Below is a small trained network, with its code and all its weights. Each question gives an input and a class and asks what happens when units are switched off, that is, made to give their printed mean instead of their output.

import numpy as np


def w(rows, s, z=0):
    codes = np.array(rows[::2]) - 128.0
    scale = np.full(codes.shape[1], s)
    scale[-1] = z or s
    return codes * scale


def f(y):
    return y / 2 * (1 + np.tanh(0.7978845608 * (y + 0.044715 * y**3)))


def log_softmax(a):
    a = a - a.max(-1, keepdims=True)
    return a - np.log(np.exp(a).sum(-1, keepdims=True))


def net(x, mask):
    res = np.array(x, float).reshape(1, 4) / 4 @ E
    y = f(res @ A[0][:, :-1].T + A[0][:, -1])
    res = res + np.where(mask, y, B[0][:, -1]) @ B[0][:, :-1]
    return log_softmax(res[-1] @ U[:, :-1].T + U[:, -1])


A, B = {}, {}
E = w([
[10,104,16,166],'x0',
[130,130,132,128],'x1',
[189,2,40,232],'x2',
[123,130,126,135],'x3',
],0.0065)
A[0] = w([
[84,89,63,26,195],'neuron 0',
[227,145,161,111,98],'neuron 1',
[27,145,86,168,66],'neuron 2',
[82,147,146,35,25],'neuron 3',
[96,157,152,82,2],'neuron 4',
[107,190,126,75,92],'neuron 5',
[197,75,85,142,24],'neuron 6',
[254,117,179,89,42],'neuron 7',
[205,96,92,194,21],'neuron 8',
[86,223,132,72,85],'neuron 9',
],0.0089,0.0042)
B[0] = w([
[167,169,125,146,227],'neuron 0',
[72,200,63,118,218],'neuron 1',
[96,223,97,147,226],'neuron 2',
[46,7,186,139,184],'neuron 3',
[24,82,157,125,141],'neuron 4',
[90,21,177,112,196],'neuron 5',
[55,63,155,153,195],'neuron 6',
[3,204,39,159,241],'neuron 7',
[43,22,176,142,221],'neuron 8',
[136,73,138,142,253],'neuron 9',
],0.0079,0.0035)
U = w([
[88,2,238,149,50],'0',
[206,153,194,158,238],'1',
[203,122,127,72,218],'2',
[79,238,92,173,2],'3',
],0.0079,0.0082)

Each question gives the input, the list of numbers given to net, and the class t.
The units are the neurons (one row each of A and B). Each row of codes is followed by its name. A weight is (code - 128) times the scale printed after its matrix; where a second scale follows, it is the last column's (A, B and U).
mask holds one flag per neuron, in row order. A switched-off neuron (its flag False) gives its mean, the last column of its row in B, instead of its output. The means were averaged over made-up inputs and are rounded, as every weight is.
A unit's drop is (log p(t) with every unit on - log p(t) with that unit switched off) / (log p(t) with every unit on - log p(t) with every unit switched off).
The circuit of an input: a set's keep is (log p(t) with only the set's units on - log p(t) with every unit switched off) / (log p(t) with every unit on - log p(t) with every unit switched off). Starting from all 10 units, units are removed one at a time, each time the one whose removal leaves the highest keep (on an exact tie, the one counted first), for as long as the keep stays at least 0.8.
units of the circuit, in order: the units of the circuit, biggest drop first
top k neurons: the k neurons with the biggest drops, biggest first
drop of u: that unit's drop, to one decimal
input [-7,5,5,4], class 3: units of the circuit, in order	neuron 7; neuron 1
input [4,0,-6,-5], class 0: top 3 neurons	neuron 3; neuron 5; neuron 9
input [-5,2,8,-7], class 0: units of the circuit, in order	neuron 8
input [-7,-8,-8,-4], class 0: units of the circuit, in order	neuron 3; neuron 5
input [6,4,-7,-6], class 0: top 3 neurons	neuron 3; neuron 5; neuron 9
input [-8,-5,-8,-8], class 0: top 4 neurons	neuron 3; neuron 5; neuron 9; neuron 4
input [7,8,-8,4], class 0: top 3 neurons	neuron 3; neuron 5; neuron 9
input [-5,-3,-8,-8], class 0: drop of neuron 3	0.2
input [-8,-1,5,-1], class 3: drop of neuron 7	0.6
input [-8,-1,6,-7], class 3: drop of neuron 1	0.3
input [-6,4,-4,-5], class 3: top 2 neurons	neuron 7; neuron 1
